Below are the code and all the weights of a small trained network. Each question names an input and a class and asks about switching units off, where a switched-off unit gives its printed mean instead of its output.

import numpy as np


def w(rows, s, z=0):
    codes = np.array(rows[::2]) - 128.0
    scale = np.full(codes.shape[1], s)
    scale[-1] = z or s
    return codes * scale


def norm(h):
    return h / np.sqrt((h * h).mean(-1, keepdims=True) + 1e-5)


def f(y):
    return y / 2 * (1 + np.tanh(0.7978845608 * (y + 0.044715 * y**3)))


def log_softmax(a):
    a = a - a.max(-1, keepdims=True)
    return a - np.log(np.exp(a).sum(-1, keepdims=True))


def net(x, mask):
    res = np.array(x, float).reshape(1, 4) / 4 @ E
    u = 0
    for l in range(2):
        y = f(norm(res) @ A[l][:, :-1].T + A[l][:, -1])
        res = res + np.where(mask[u : u + 4], y, B[l][:, -1]) @ B[l][:, :-1]
        u += 4
    return log_softmax(norm(res)[-1] @ U[:, :-1].T + U[:, -1])


A, B = {}, {}
E = w([
[109,103,1,141,198,109],'x0',
[124,165,70,63,117,97],'x1',
[104,187,37,8,127,78],'x2',
[113,124,127,156,217,30],'x3',
],0.009)
A[0] = w([
[116,66,175,120,80,194,250],'L0N1',
[134,112,199,93,117,14,32],'L0N2',
[180,8,87,139,152,75,62],'L0N3',
[98,254,159,62,139,104,246],'L0N4',
],0.0075,0.0021)
B[0] = w([
[105,123,93,90,96,170,255],'L0N1',
[211,4,80,163,81,28,162],'L0N2',
[93,168,89,137,175,113,167],'L0N3',
[123,131,170,226,74,191,243],'L0N4',
],0.011,0.0046)
A[1] = w([
[45,179,70,111,157,153,245],'L1N1',
[127,13,125,112,119,163,250],'L1N2',
[217,222,80,87,146,178,250],'L1N3',
[125,89,128,130,39,2,248],'L1N4',
],0.0079,0.0021)
B[1] = w([
[73,66,171,172,204,60,255],'L1N1',
[77,124,65,153,2,119,232],'L1N2',
[14,118,148,131,9,97,211],'L1N3',
[202,156,136,200,166,190,226],'L1N4',
],0.009,0.004)
U = w([
[54,172,190,101,72,253,250],'0',
[28,157,151,170,206,134,250],'1',
[133,175,99,152,119,157,6],'2',
[35,95,105,172,55,85,250],'3',
[179,129,139,231,62,92,248],'4',
[157,126,167,47,165,159,6],'5',
],0.0076,0.0021)

Each question gives the input, the list of numbers given to net, and the class t.
The units are the neurons (one row each of A and B). Each row of codes is followed by its name. A weight is (code - 128) times the scale printed after its matrix; where a second scale follows, it is the last column's (A, B and U).
mask holds one flag per neuron, layer by layer. A switched-off neuron (its flag False) gives its mean, the last column of its row in B, instead of its output. The means were averaged over made-up inputs and are rounded, as every weight is.
A unit's drop is (log p(t) with every unit on - log p(t) with that unit switched off) / (log p(t) with every unit on - log p(t) with every unit switched off).
The circuit of an input: a set's keep is (log p(t) with only the set's units on - log p(t) with every unit switched off) / (log p(t) with every unit on - log p(t) with every unit switched off). Starting from all 8 units, units are removed one at a time, each time the one whose removal leaves the highest keep (on an exact tie, the one counted first), for as long as the keep stays at least 0.8.
circuit, biggest first: the units of the circuit, biggest drop first
top k neurons: the k neurons with the biggest drops, biggest first
k most important neurons of layer l: the k neurons of layer l with the biggest drops, biggest first
drop of u: that unit's drop, to one decimal
input [-7,4,8,6], class 4: top 2 neurons	(L0N2, L0N4)
input [-4,8,2,1], class 4: circuit, biggest first	(L0N2, L1N4)
input [1,2,0,2], class 1: circuit, biggest first	(L0N3, L1N2)
input [-8,8,8,6], class 4: circuit, biggest first	(L0N2, L0N4, L1N4)
input [-4,-3,3,4], class 4: top 2 neurons	(L0N2, L1N4)
input [-3,7,2,4], class 4: top neuron	(L0N2)
input [-5,8,7,3], class 4: 3 most important neurons of layer 0	(L0N2, L0N4, L0N1)
input [2,2,-2,1], class 1: drop of L1N4	0.0
input [-8,-7,6,1], class 4: drop of L1N4	0.1
input [-6,2,7,4], class 4: drop of L0N2	0.3
input [-8,2,6,5], class 4: drop of L0N2	0.4
